Below are the code and all the weights of a small trained network. Each question names an input and a target symbol and asks about switching units off, where a switched-off unit gives its printed mean instead of its output.

import numpy as np


def w(rows, s, z=0):
    codes = np.array(rows[::2]) - 128.0
    scale = np.full(codes.shape[1], s)
    scale[-1] = z or s
    return codes * scale


def norm(h):
    return h / np.sqrt((h * h).mean(-1, keepdims=True) + 1e-5)


def f(y):
    return y / 2 * (1 + np.tanh(0.7978845608 * (y + 0.044715 * y**3)))


def softmax(a):
    e = np.exp(a - a.max(-1, keepdims=True))
    return e / e.sum(-1, keepdims=True)


def log_softmax(a):
    a = a - a.max(-1, keepdims=True)
    return a - np.log(np.exp(a).sum(-1, keepdims=True))


def net(x, mask):
    ids = ['βγδεζλ'.index(c) for c in x.split()]
    T = len(ids)
    res = E[ids] + P[:T]
    r = norm(res)
    for j in range(2):
        rows = slice(2 * j, 2 * j + 2)
        q, k, v = (r @ M[0][rows].T for M in (Q, K, V))
        z = softmax(np.where(np.tri(T) > 0, q @ k.T / 2**0.5, -1e9)) @ v
        o = O[0][rows]
        res = res + np.where(mask[j], z, o[:, -1]) @ o[:, :-1]
    y = f(norm(res) @ A[0][:, :-1].T + A[0][:, -1])
    res = res + np.where(mask[2:6], y, B[0][:, -1]) @ B[0][:, :-1]
    return log_softmax(norm(res)[-1] @ U[:, :-1].T + U[:, -1])


Q, K, V, O, A, B = {}, {}, {}, {}, {}, {}
E = w([
[115,150,78,143],'β',
[207,193,110,51],'γ',
[79,147,6,137],'δ',
[109,114,74,138],'ε',
[149,78,102,114],'ζ',
[97,81,87,144],'λ',
],0.021)
P = w([
[100,25,38,1],'0',
[104,93,84,54],'1',
[108,115,106,73],'2',
[124,119,130,92],'3',
[131,125,133,104],'4',
[135,132,139,115],'5',
[143,143,137,129],'6',
[148,153,131,146],'7',
[144,176,135,166],'8',
[175,179,128,205],'9',
[180,192,127,219],'10',
[159,209,125,212],'11',
[130,231,101,208],'12',
[92,218,110,181],'13',
],0.0093)
Q[0] = w([
[170,45,200,156],'H1',
[87,49,122,168],'H1',
[104,140,84,158],'H2',
[24,5,158,202],'H2',
],0.019)
K[0] = w([
[57,107,189,58],'H1',
[158,207,159,65],'H1',
[118,123,76,197],'H2',
[44,7,48,155],'H2',
],0.02)
V[0] = w([
[238,107,90,167],'H1',
[253,140,169,81],'H1',
[45,192,179,23],'H2',
[104,172,126,193],'H2',
],0.012)
O[0] = w([
[149,226,91,253,234],'H1',
[198,75,122,157,1],'H1',
[254,83,184,150,39],'H2',
[122,32,130,117,129],'H2',
],0.0073,0.0046)
A[0] = w([
[70,46,193,246,2],'N1',
[163,246,136,247,228],'N2',
[139,165,65,159,125],'N3',
[195,212,159,101,165],'N4',
],0.015,0.0032)
B[0] = w([
[109,2,197,127,130],'N1',
[120,193,70,164,251],'N2',
[123,135,155,135,230],'N3',
[126,143,172,68,166],'N4',
],0.031,0.012)
U = w([
[111,116,11,79,165],'β',
[83,211,182,134,220],'γ',
[121,198,112,166,73],'δ',
[214,164,116,73,254],'ε',
[148,120,124,145,123],'ζ',
[217,153,89,146,84],'λ',
],0.012,0.0035)

Each question gives the input, a string of symbols that net reads in full, and the target symbol t.
The units are the heads (2 rows each of Q, K, V and O) and the neurons (one row each of A and B). Each row of codes is followed by its name. A weight is (code - 128) times the scale printed after its matrix; where a second scale follows, it is the last column's (O, A, B and U).
mask holds one flag per unit, heads first, then neurons. A switched-off unit (its flag False) gives its mean, the last column of its rows in O or B, instead of its output. The means were averaged over made-up inputs and are rounded, as every weight is.
A unit's drop is (log p(t) with every unit on - log p(t) with that unit switched off) / (log p(t) with every unit on - log p(t) with every unit switched off).
The circuit of an input: a set's keep is (log p(t) with only the set's units on - log p(t) with every unit switched off) / (log p(t) with every unit on - log p(t) with every unit switched off). Starting from all 6 units, units are removed one at a time, each time the one whose removal leaves the highest keep (on an exact tie, the one counted first), for as long as the keep stays at least 0.8.
circuit, biggest first: the units of the circuit, biggest drop first
most important unit: the unit with the biggest drop
k most important neurons: the k neurons with the biggest drops, biggest first
heads that matter: for each layer, one digit per head in row order, 1 if its drop is at least 0.15 and else 0, layers parted by /
drop when u is switched off: that unit's drop, to one decimal
input γ ε ζ λ λ λ, target ζ: circuit, biggest first -> [H1; N1]
input ζ γ δ β γ δ ε γ λ, target ζ: circuit, biggest first -> [N1; H1]
input β β δ β δ δ δ β β ζ λ, target β: circuit, biggest first -> [H2; N3; N4; H1]
input δ ε ζ, target β: 3 most important neurons -> [N4; N2; N3]
input β ζ δ ζ, target γ: circuit, biggest first -> [H2; N2]
input γ β ζ, target λ: circuit, biggest first -> [H1; N4; N2; N1]
input δ ζ ζ, target γ: circuit, biggest first -> [H2; N2; N4]
input β δ ε, target β: circuit, biggest first -> [H1; N3; N2; N4]
input ε δ ζ, target β: most important unit -> H1
input λ γ ζ, target λ: circuit, biggest first -> [H1; N4; N2; H2]
input δ ε β ε β ζ ζ ζ λ, target β: heads that matter -> 11
input β δ β ε, target β: drop when N4 is switched off -> 0.5
input ζ δ β, target β: drop when H2 is switched off -> 0.1
